Below are the code and all the weights of a small trained network. Each question names an input and a class and asks about switching units off, where a switched-off unit gives its printed mean instead of its output.

import numpy as np


def w(rows, s, z=0):
    codes = np.array(rows[::2]) - 128.0
    scale = np.full(codes.shape[1], s)
    scale[-1] = z or s
    return codes * scale


def norm(h):
    return h / np.sqrt((h * h).mean(-1, keepdims=True) + 1e-5)


def f(y):
    return np.maximum(y, 0)


def log_softmax(a):
    a = a - a.max(-1, keepdims=True)
    return a - np.log(np.exp(a).sum(-1, keepdims=True))


def net(x, mask):
    res = np.array(x, float).reshape(1, 4) / 4 @ E
    u = 0
    for l in range(4):
        y = f(norm(res) @ A[l][:, :-1].T + A[l][:, -1])
        res = res + np.where(mask[u : u + 4], y, B[l][:, -1]) @ B[l][:, :-1]
        u += 4
    return log_softmax(norm(res)[-1] @ U[:, :-1].T + U[:, -1])


A, B = {}, {}
E = w([
[60,2,108],'x0',
[171,31,54],'x1',
[159,65,143],'x2',
[100,119,87],'x3',
],0.0084)
A[0] = w([
[253,85,78,160],'L0N1',
[91,194,83,249],'L0N2',
[150,36,80,122],'L0N3',
[152,216,151,96],'L0N4',
],0.0073,0.0011)
B[0] = w([
[60,130,45,250],'L0N1',
[1,206,155,216],'L0N2',
[226,129,117,252],'L0N3',
[185,67,159,241],'L0N4',
],0.0074,0.0035)
A[1] = w([
[131,102,140,2],'L1N1',
[113,9,183,24],'L1N2',
[98,135,165,127],'L1N3',
[29,149,161,192],'L1N4',
],0.012,0.00092)
B[1] = w([
[2,4,118,147],'L1N1',
[194,230,205,253],'L1N2',
[154,125,177,182],'L1N3',
[106,164,28,244],'L1N4',
],0.0056,0.0048)
A[2] = w([
[129,254,108,121],'L2N1',
[112,172,212,142],'L2N2',
[145,125,82,251],'L2N3',
[81,107,100,248],'L2N4',
],0.0086,0.0017)
B[2] = w([
[128,104,2,254],'L2N1',
[128,118,152,212],'L2N2',
[108,56,176,191],'L2N3',
[164,215,190,176],'L2N4',
],0.01,0.0053)
A[3] = w([
[91,67,217,59],'L3N1',
[4,101,121,253],'L3N2',
[147,181,126,25],'L3N3',
[147,118,223,225],'L3N4',
],0.011,0.002)
B[3] = w([
[178,254,44,226],'L3N1',
[122,171,94,249],'L3N2',
[74,161,81,192],'L3N3',
[173,81,59,254],'L3N4',
],0.0088,0.0031)
U = w([
[249,132,88,6],'0',
[125,34,191,148],'1',
[136,168,96,223],'2',
],0.013,0.0011)

Each question gives the input, the list of numbers given to net, and the class t.
The units are the neurons (one row each of A and B). Each row of codes is followed by its name. A weight is (code - 128) times the scale printed after its matrix; where a second scale follows, it is the last column's (A, B and U).
mask holds one flag per neuron, layer by layer. A switched-off neuron (its flag False) gives its mean, the last column of its row in B, instead of its output. The means were averaged over made-up inputs and are rounded, as every weight is.
A unit's drop is (log p(t) with every unit on - log p(t) with that unit switched off) / (log p(t) with every unit on - log p(t) with every unit switched off).
The circuit of an input: a set's keep is (log p(t) with only the set's units on - log p(t) with every unit switched off) / (log p(t) with every unit on - log p(t) with every unit switched off). Starting from the 12 units with the biggest drops (on a tie, the unit counted first), units are removed one at a time, each time the one whose removal leaves the highest keep (on an exact tie, the one counted first), for as long as the keep stays at least 0.8.
circuit, biggest first: the units of the circuit, biggest drop first
k most important neurons: the k neurons with the biggest drops, biggest first
k most important neurons of layer l: the k neurons of layer l with the biggest drops, biggest first
drop of u: that unit's drop, to one decimal
input [-3,7,8,-6], class 1: most important neuron of layer 0 : (L0N1)
input [7,-4,8,6], class 0: circuit, biggest first : (L3N1; L1N2; L0N2)
input [0,8,-2,-2], class 1: circuit, biggest first : (L2N3; L3N1)
input [7,-2,-1,-8], class 0: circuit, biggest first : (L3N4; L1N2)
input [-2,4,7,-7], class 1: 2 most important neurons : (L3N1; L0N1)
input [0,2,3,-4], class 1: 2 most important neurons : (L0N3; L0N2)
input [6,-2,6,-4], class 0: 2 most important neurons of layer 3 : (L3N1; L3N4)
input [1,4,2,-4], class 1: 2 most important neurons : (L0N3; L3N1)
input [8,2,-4,2], class 0: 2 most important neurons of layer 1 : (L1N2; L1N4)
input [7,0,3,1], class 0: 2 most important neurons : (L3N1; L2N1)
input [8,1,4,7], class 0: 3 most important neurons : (L3N1; L2N1; L1N2)
input [-1,4,5,-1], class 1: 2 most important neurons of layer 2 : (L2N3; L2N1)
input [0,6,3,0], class 1: 3 most important neurons of layer 3 : (L3N1; L3N2; L3N4)
input [8,-8,7,6], class 0: 2 most important neurons of layer 0 : (L0N2; L0N1)
input [5,-1,6,0], class 0: drop of L3N4 : 0.0
input [0,1,1,-2], class 1: drop of L0N1 : 0.4
